Below are the code and all the weights of a small trained network. Each question names an input and a class and asks about switching units off, where a switched-off unit gives its printed mean instead of its output.

import numpy as np


def w(rows, s, z=0):
    codes = np.array(rows[::2]) - 128.0
    scale = np.full(codes.shape[1], s)
    scale[-1] = z or s
    return codes * scale


def norm(h):
    return h / np.sqrt((h * h).mean(-1, keepdims=True) + 1e-5)


def f(y):
    return np.maximum(y, 0)


def log_softmax(a):
    a = a - a.max(-1, keepdims=True)
    return a - np.log(np.exp(a).sum(-1, keepdims=True))


def net(x, mask):
    res = np.array(x, float).reshape(1, 7) / 4 @ E
    u = 0
    for l in range(3):
        y = f(norm(res) @ A[l][:, :-1].T + A[l][:, -1])
        res = res + np.where(mask[u : u + 9], y, B[l][:, -1]) @ B[l][:, :-1]
        u += 9
    return log_softmax(norm(res)[-1] @ U[:, :-1].T + U[:, -1])


A, B = {}, {}
E = w([
[125,236,218,136,89,128,22],'x0',
[244,73,157,255,26,102,146],'x1',
[129,116,216,172,93,143,2],'x2',
[117,134,73,83,159,103,235],'x3',
[117,11,111,176,126,186,133],'x4',
[211,62,191,149,98,45,83],'x5',
[48,197,43,204,94,222,134],'x6',
],0.0093)
A[0] = w([
[120,155,157,50,151,114,100,21],'0.n0',
[86,250,124,136,131,162,65,8],'0.n1',
[134,219,95,82,136,82,232,28],'0.n2',
[150,156,98,88,134,161,120,69],'0.n3',
[106,147,167,65,152,109,112,24],'0.n4',
[148,138,179,150,115,100,116,69],'0.n5',
[118,147,138,47,155,112,69,2],'0.n6',
[153,170,123,137,129,173,106,26],'0.n7',
[123,164,163,70,131,119,126,22],'0.n8',
],0.023,0.0062)
B[0] = w([
[117,133,160,88,208,127,92,194],'0.n0',
[42,194,158,151,4,219,102,250],'0.n1',
[176,197,64,113,92,38,234,245],'0.n2',
[149,143,75,192,161,102,92,158],'0.n3',
[116,112,140,64,176,109,88,186],'0.n4',
[138,100,191,129,106,114,96,182],'0.n5',
[128,114,165,43,181,116,96,196],'0.n6',
[124,161,135,148,106,169,130,155],'0.n7',
[138,117,137,72,172,150,101,174],'0.n8',
],0.023,0.014)
A[1] = w([
[101,200,146,225,213,97,112,87],'1.n0',
[215,81,246,216,75,62,28,88],'1.n1',
[57,7,107,139,153,216,178,30],'1.n2',
[108,78,115,179,216,140,123,19],'1.n3',
[88,91,32,106,161,177,218,157],'1.n4',
[72,130,97,185,227,126,122,1],'1.n5',
[136,200,94,173,184,171,106,57],'1.n6',
[69,137,158,189,188,80,132,23],'1.n7',
[119,129,123,164,156,123,154,2],'1.n8',
],0.017,0.0034)
B[1] = w([
[130,167,165,127,156,151,145,130],'1.n0',
[254,141,142,248,145,62,103,254],'1.n1',
[56,47,162,126,134,180,99,173],'1.n2',
[122,131,163,100,153,128,146,147],'1.n3',
[85,34,183,88,108,160,215,201],'1.n4',
[136,79,137,155,125,97,153,140],'1.n5',
[173,154,144,105,58,122,134,147],'1.n6',
[102,115,118,137,135,136,118,129],'1.n7',
[129,110,137,95,112,101,112,133],'1.n8',
],0.023,0.014)
A[2] = w([
[158,124,106,159,131,127,114,19],'2.n0',
[81,171,93,163,69,192,69,61],'2.n1',
[140,149,4,160,172,105,217,89],'2.n2',
[172,123,91,174,145,140,103,53],'2.n3',
[161,147,133,116,123,165,120,45],'2.n4',
[136,112,114,80,197,140,55,90],'2.n5',
[151,132,98,177,157,136,118,49],'2.n6',
[152,131,86,176,137,112,116,6],'2.n7',
[139,147,72,152,171,168,123,64],'2.n8',
],0.028,0.0024)
B[2] = w([
[176,143,167,143,126,158,132,168],'2.n0',
[72,182,127,203,79,189,137,252],'2.n1',
[244,72,77,95,93,94,208,241],'2.n2',
[172,122,53,188,158,148,96,185],'2.n3',
[135,162,18,180,209,189,145,150],'2.n4',
[75,117,78,110,252,62,77,207],'2.n5',
[135,130,148,174,101,71,96,169],'2.n6',
[161,104,141,135,82,134,93,175],'2.n7',
[112,134,160,161,148,148,140,129],'2.n8',
],0.024,0.014)
U = w([
[97,155,134,35,249,78,50,157],'0',
[89,15,176,106,139,178,151,4],'1',
[224,102,153,201,143,94,77,142],'2',
[189,133,74,57,97,80,247,183],'3',
[55,211,136,155,66,210,100,177],'4',
],0.016,0.003)

Each question gives the input, the list of numbers given to net, and the class t.
The units are the neurons (one row each of A and B). Each row of codes is followed by its name. A weight is (code - 128) times the scale printed after its matrix; where a second scale follows, it is the last column's (A, B and U).
mask holds one flag per neuron, layer by layer. A switched-off neuron (its flag False) gives its mean, the last column of its row in B, instead of its output. The means were averaged over made-up inputs and are rounded, as every weight is.
A unit's drop is (log p(t) with every unit on - log p(t) with that unit switched off) / (log p(t) with every unit on - log p(t) with every unit switched off).
The circuit of an input: a set's keep is (log p(t) with only the set's units on - log p(t) with every unit switched off) / (log p(t) with every unit on - log p(t) with every unit switched off). Starting from the 12 units with the biggest drops (on a tie, the unit counted first), units are removed one at a time, each time the one whose removal leaves the highest keep (on an exact tie, the one counted first), for as long as the keep stays at least 0.8.
circuit, biggest first: the units of the circuit, biggest drop first
k most important neurons: the k neurons with the biggest drops, biggest first
drop when u is switched off: that unit's drop, to one decimal
input [-5,-5,1,5,8,-8,2], class 1: circuit, biggest first : 1.n4
input [-3,-2,-3,0,3,2,2], class 1: 2 most important neurons : 1.n4, 0.n2
input [-8,6,3,-2,3,0,4], class 1: circuit, biggest first : 0.n2, 1.n2
input [-1,-1,-2,3,7,-5,1], class 1: circuit, biggest first : 1.n4, 0.n2
input [0,-5,-6,-3,8,2,5], class 1: 2 most important neurons : 0.n1, 0.n2
input [-5,1,4,2,-1,-3,2], class 1: 2 most important neurons : 0.n1, 0.n2
input [8,-4,-5,5,-6,3,1], class 0: 4 most important neurons : 0.n0, 0.n6, 0.n4, 0.n8
input [7,-2,3,5,-6,2,1], class 4: 2 most important neurons : 0.n1, 2.n1
input [0,-7,-4,3,-6,-3,-7], class 0: 3 most important neurons : 0.n0, 0.n6, 0.n4
input [1,-6,-3,0,-3,0,3], class 4: 3 most important neurons : 0.n1, 1.n1, 2.n2
input [-1,1,2,3,4,-2,7], class 4: drop when 2.n1 is switched off : 0.1
input [1,-1,-5,-2,-8,5,1], class 3: drop when 0.n2 is switched off : 8.2
input [7,-5,3,4,8,6,6], class 4: drop when 1.n1 is switched off : 0.0
input [1,-3,0,4,-1,5,8], class 4: circuit, biggest first : 0.n1
